Below is a small trained network, with its code and all its weights. Each question gives an input and a target symbol and asks what happens when units are switched off, that is, made to give their printed mean instead of their output.

import numpy as np


def w(rows, s, z=0):
    codes = np.array(rows[::2]) - 128.0
    scale = np.full(codes.shape[1], s)
    scale[-1] = z or s
    return codes * scale


def norm(h):
    return h / np.sqrt((h * h).mean(-1, keepdims=True) + 1e-5)


def f(y):
    return np.maximum(y, 0)


def softmax(a):
    e = np.exp(a - a.max(-1, keepdims=True))
    return e / e.sum(-1, keepdims=True)


def log_softmax(a):
    a = a - a.max(-1, keepdims=True)
    return a - np.log(np.exp(a).sum(-1, keepdims=True))


def net(x, mask):
    ids = ['ΓΘΛΞΨαζημτφ'.index(c) for c in x.split()]
    T = len(ids)
    res = E[ids] + P[:T]
    u = 0
    for l in range(3):
        q, k, v = (norm(res) @ M[l].T for M in (Q, K, V))
        z = softmax(np.where(np.tri(T) > 0, q @ k.T / 2**0.5, -1e9)) @ v
        res = res + np.where(mask[u], z, O[l][:, -1]) @ O[l][:, :-1]
        u += 1
        y = f(norm(res) @ A[l][:, :-1].T + A[l][:, -1])
        res = res + np.where(mask[u : u + 8], y, B[l][:, -1]) @ B[l][:, :-1]
        u += 8
    return log_softmax(norm(res)[-1] @ U[:, :-1].T + U[:, -1])


Q, K, V, O, A, B = {}, {}, {}, {}, {}, {}
E = w([
[158,63,51,120,185,52],'Γ',
[146,130,51,209,108,177],'Θ',
[142,154,87,161,41,151],'Λ',
[182,104,132,239,88,3],'Ξ',
[169,84,95,69,93,37],'Ψ',
[155,146,120,91,30,137],'α',
[10,70,180,101,143,61],'ζ',
[146,161,90,124,80,240],'η',
[147,141,76,125,138,229],'μ',
[220,91,32,131,105,99],'τ',
[50,173,177,63,98,178],'φ',
],0.015)
P = w([
[241,113,249,160,184,143],'0',
[181,178,243,131,111,109],'1',
[200,130,176,136,165,137],'2',
[160,154,187,139,86,137],'3',
[169,122,151,115,141,139],'4',
[128,136,160,130,98,134],'5',
[151,108,125,110,128,149],'6',
[106,126,137,122,97,132],'7',
[132,103,104,104,117,152],'8',
[89,119,115,112,92,133],'9',
[98,110,92,102,97,146],'10',
[77,115,89,97,90,138],'11',
[70,114,70,89,87,140],'12',
[90,119,64,121,52,192],'13',
],0.011)
Q[0] = w([
[130,251,211,145,212,91],'0.h0',
[185,37,155,95,133,187],'0.h0',
],0.011)
K[0] = w([
[207,150,248,190,160,115],'0.h0',
[43,143,76,154,87,101],'0.h0',
],0.013)
V[0] = w([
[206,91,200,40,107,160],'0.h0',
[167,132,64,67,254,146],'0.h0',
],0.0083)
O[0] = w([
[134,9,117,77,142,209,251],'0.h0',
[212,172,64,91,170,147,84],'0.h0',
],0.011,0.0028)
A[0] = w([
[197,66,104,190,125,55,49],'0.n0',
[87,112,218,91,182,139,34],'0.n1',
[176,129,110,142,254,117,230],'0.n2',
[165,136,217,50,118,79,47],'0.n3',
[116,164,199,74,206,115,63],'0.n4',
[63,146,121,43,220,162,189],'0.n5',
[87,196,192,105,185,191,198],'0.n6',
[110,28,32,225,139,131,255],'0.n7',
],0.009,0.0028)
B[0] = w([
[6,135,188,150,45,68,187],'0.n0',
[119,108,255,161,96,135,149],'0.n1',
[171,99,130,129,54,164,167],'0.n2',
[186,76,67,185,64,132,150],'0.n3',
[79,28,161,154,147,50,135],'0.n4',
[63,113,153,171,47,122,163],'0.n5',
[82,169,235,241,109,124,154],'0.n6',
[117,98,182,78,114,198,254],'0.n7',
],0.0097,0.0092)
Q[1] = w([
[47,35,84,144,133,184],'1.h0',
[129,32,104,185,2,186],'1.h0',
],0.0069)
K[1] = w([
[16,138,104,1,24,107],'1.h0',
[31,189,5,65,202,130],'1.h0',
],0.0067)
V[1] = w([
[123,18,140,134,173,29],'1.h0',
[162,56,246,254,131,210],'1.h0',
],0.0061)
O[1] = w([
[145,248,202,78,101,130,117],'1.h0',
[193,96,90,160,139,120,254],'1.h0',
],0.015,0.0082)
A[1] = w([
[191,165,251,15,221,228,77],'1.n0',
[126,206,142,173,198,207,200],'1.n1',
[134,42,139,135,85,1,65],'1.n2',
[211,156,124,114,225,48,134],'1.n3',
[218,79,61,46,131,186,38],'1.n4',
[173,30,63,97,88,78,254],'1.n5',
[159,86,93,106,192,234,68],'1.n6',
[116,126,87,67,14,84,245],'1.n7',
],0.0077,0.0044)
B[1] = w([
[140,164,137,113,59,140,134],'1.n0',
[158,110,65,129,80,172,138],'1.n1',
[96,136,132,194,162,147,177],'1.n2',
[144,200,154,159,150,246,128],'1.n3',
[104,160,113,91,182,120,173],'1.n4',
[123,131,125,117,177,196,248],'1.n5',
[129,138,142,63,159,104,158],'1.n6',
[164,131,98,132,118,157,218],'1.n7',
],0.013)
Q[2] = w([
[114,245,188,154,134,3],'2.h0',
[126,153,119,98,177,185],'2.h0',
],0.011)
K[2] = w([
[248,123,188,126,164,112],'2.h0',
[106,130,92,96,109,171],'2.h0',
],0.013)
V[2] = w([
[81,46,133,188,213,101],'2.h0',
[167,57,2,61,125,188],'2.h0',
],0.0079)
O[2] = w([
[97,216,145,98,58,136,155],'2.h0',
[157,107,135,102,89,1,254],'2.h0',
],0.012,0.0088)
A[2] = w([
[96,132,100,119,119,133,75],'2.n0',
[181,127,89,150,145,114,103],'2.n1',
[201,176,179,83,131,125,20],'2.n2',
[176,128,120,115,143,171,90],'2.n3',
[186,201,128,71,83,149,254],'2.n4',
[163,216,83,100,141,86,176],'2.n5',
[50,73,174,162,107,94,212],'2.n6',
[110,248,142,133,129,116,152],'2.n7',
],0.014,0.0055)
B[2] = w([
[67,27,202,118,109,106,136],'2.n0',
[120,213,105,212,177,100,193],'2.n1',
[48,254,185,178,41,128,144],'2.n2',
[49,136,31,124,166,87,221],'2.n3',
[33,241,242,147,104,69,255],'2.n4',
[161,229,218,160,212,212,148],'2.n5',
[85,163,212,160,233,87,242],'2.n6',
[104,78,199,124,185,230,131],'2.n7',
],0.0079,0.0073)
U = w([
[169,250,149,136,179,106,1],'Γ',
[178,127,66,198,118,116,155],'Θ',
[123,69,189,173,139,110,221],'Λ',
[120,182,117,108,112,178,198],'Ξ',
[151,189,183,49,40,85,31],'Ψ',
[134,55,156,41,92,131,126],'α',
[62,172,176,151,120,161,45],'ζ',
[164,79,78,72,147,120,151],'η',
[165,142,56,70,188,108,95],'μ',
[149,176,106,70,126,75,193],'τ',
[99,107,107,78,161,199,98],'φ',
],0.017,0.0045)

Each question gives the input, a string of symbols that net reads in full, and the target symbol t.
The units are the heads (2 rows each of Q, K, V and O) and the neurons (one row each of A and B). Each row of codes is followed by its name. A weight is (code - 128) times the scale printed after its matrix; where a second scale follows, it is the last column's (O, A, B and U).
mask holds one flag per unit, layer by layer, with each layer's heads first. A switched-off unit (its flag False) gives its mean, the last column of its rows in O or B, instead of its output. The means were averaged over made-up inputs and are rounded, as every weight is.
A unit's drop is (log p(t) with every unit on - log p(t) with that unit switched off) / (log p(t) with every unit on - log p(t) with every unit switched off).
The circuit of an input: a set's keep is (log p(t) with only the set's units on - log p(t) with every unit switched off) / (log p(t) with every unit on - log p(t) with every unit switched off). Starting from the 12 units with the biggest drops (on a tie, the unit counted first), units are removed one at a time, each time the one whose removal leaves the highest keep (on an exact tie, the one counted first), for as long as the keep stays at least 0.8.
units of the circuit, in order: the units of the circuit, biggest drop first
unit that matters most: the unit with the biggest drop
k most important neurons: the k neurons with the biggest drops, biggest first
k most important neurons of layer l: the k neurons of layer l with the biggest drops, biggest first
input Λ Γ μ Λ φ ζ Θ α μ μ Γ, target μ: units of the circuit, in order	0.h0
input Ξ Γ Γ η η Ψ Ψ α μ Θ φ Λ Θ Θ, target Θ: units of the circuit, in order	0.h0; 2.n4; 1.h0
input Ξ α Ξ, target ζ: units of the circuit, in order	2.h0; 0.n0
input Ψ Θ Γ, target Θ: units of the circuit, in order	0.n2; 2.n6; 2.n1
input Γ τ τ Ξ τ μ ζ Γ τ, target Γ: 2 most important neurons of layer 0	0.n2; 0.n1
input μ μ Ψ Θ τ τ Λ Ξ Γ τ η Θ Ψ α, target Ψ: 4 most important neurons	1.n2; 2.n4; 2.n6; 2.n3
input Ξ Λ Γ η, target Γ: 2 most important neurons	0.n0; 0.n7
input Ψ φ Θ Ψ τ Ψ, target τ: 2 most important neurons	0.n3; 1.n7
input τ ζ Ψ φ Λ Θ Ξ Θ μ, target Θ: units of the circuit, in order	0.h0; 1.h0; 2.n6
input τ α Ξ ζ τ α Θ Γ Γ Ξ α, target Ξ: 3 most important neurons of layer 0	0.n0; 0.n2; 0.n7
input τ η Ψ Ψ ζ Ψ φ τ α τ η, target τ: 2 most important neurons of layer 0	0.n0; 0.n7
input Λ η α Ξ Ψ Λ Γ Λ Θ α, target Θ: 2 most important neurons	0.n7; 1.n7
input η Λ Γ τ Ξ φ Ξ Θ φ α φ Θ Λ τ, target Λ: 2 most important neurons	0.n0; 0.n1
input α Θ Ψ α Ψ Γ μ μ, target μ: units of the circuit, in order	0.h0; 1.h0; 2.h0
input Ψ Γ Θ τ Γ Γ τ τ, target τ: units of the circuit, in order	2.h0
input η α Λ Λ Ψ Ψ Θ Γ α α α Λ τ, target Λ: 2 most important neurons	0.n0; 2.n6
input ζ Λ ζ Θ φ φ α μ φ Λ, target φ: 2 most important neurons	0.n5; 0.n7
input Ξ Ψ Θ, target Ψ: 3 most important neurons of layer 1	1.n6; 1.n2; 1.n4
input α Ξ α, target Ξ: 2 most important neurons	0.n0; 2.n6
input Ψ μ Ψ Γ Ψ τ, target Ψ: units of the circuit, in order	1.h0
input φ η Ψ, target η: 4 most important neurons of layer 0	0.n3; 0.n2; 0.n0; 0.n5
input Θ α Θ ζ η Θ, target η: 3 most important neurons	0.n1; 0.n7; 0.n0
input η τ Θ Γ Ψ, target Γ: 2 most important neurons of layer 2	2.n5; 2.n4
input μ Γ μ ζ Ψ Γ, target Ψ: 2 most important neurons	0.n0; 0.n7
input Θ Ψ η Λ Θ Ξ Θ, target Ξ: 2 most important neurons	0.n0; 1.n2
input μ ζ φ Γ Θ μ Ψ Ψ ζ Ψ μ α Γ, target α: 2 most important neurons	0.n7; 0.n0
input Ξ μ μ Θ α, target Θ: unit that matters most	0.n7
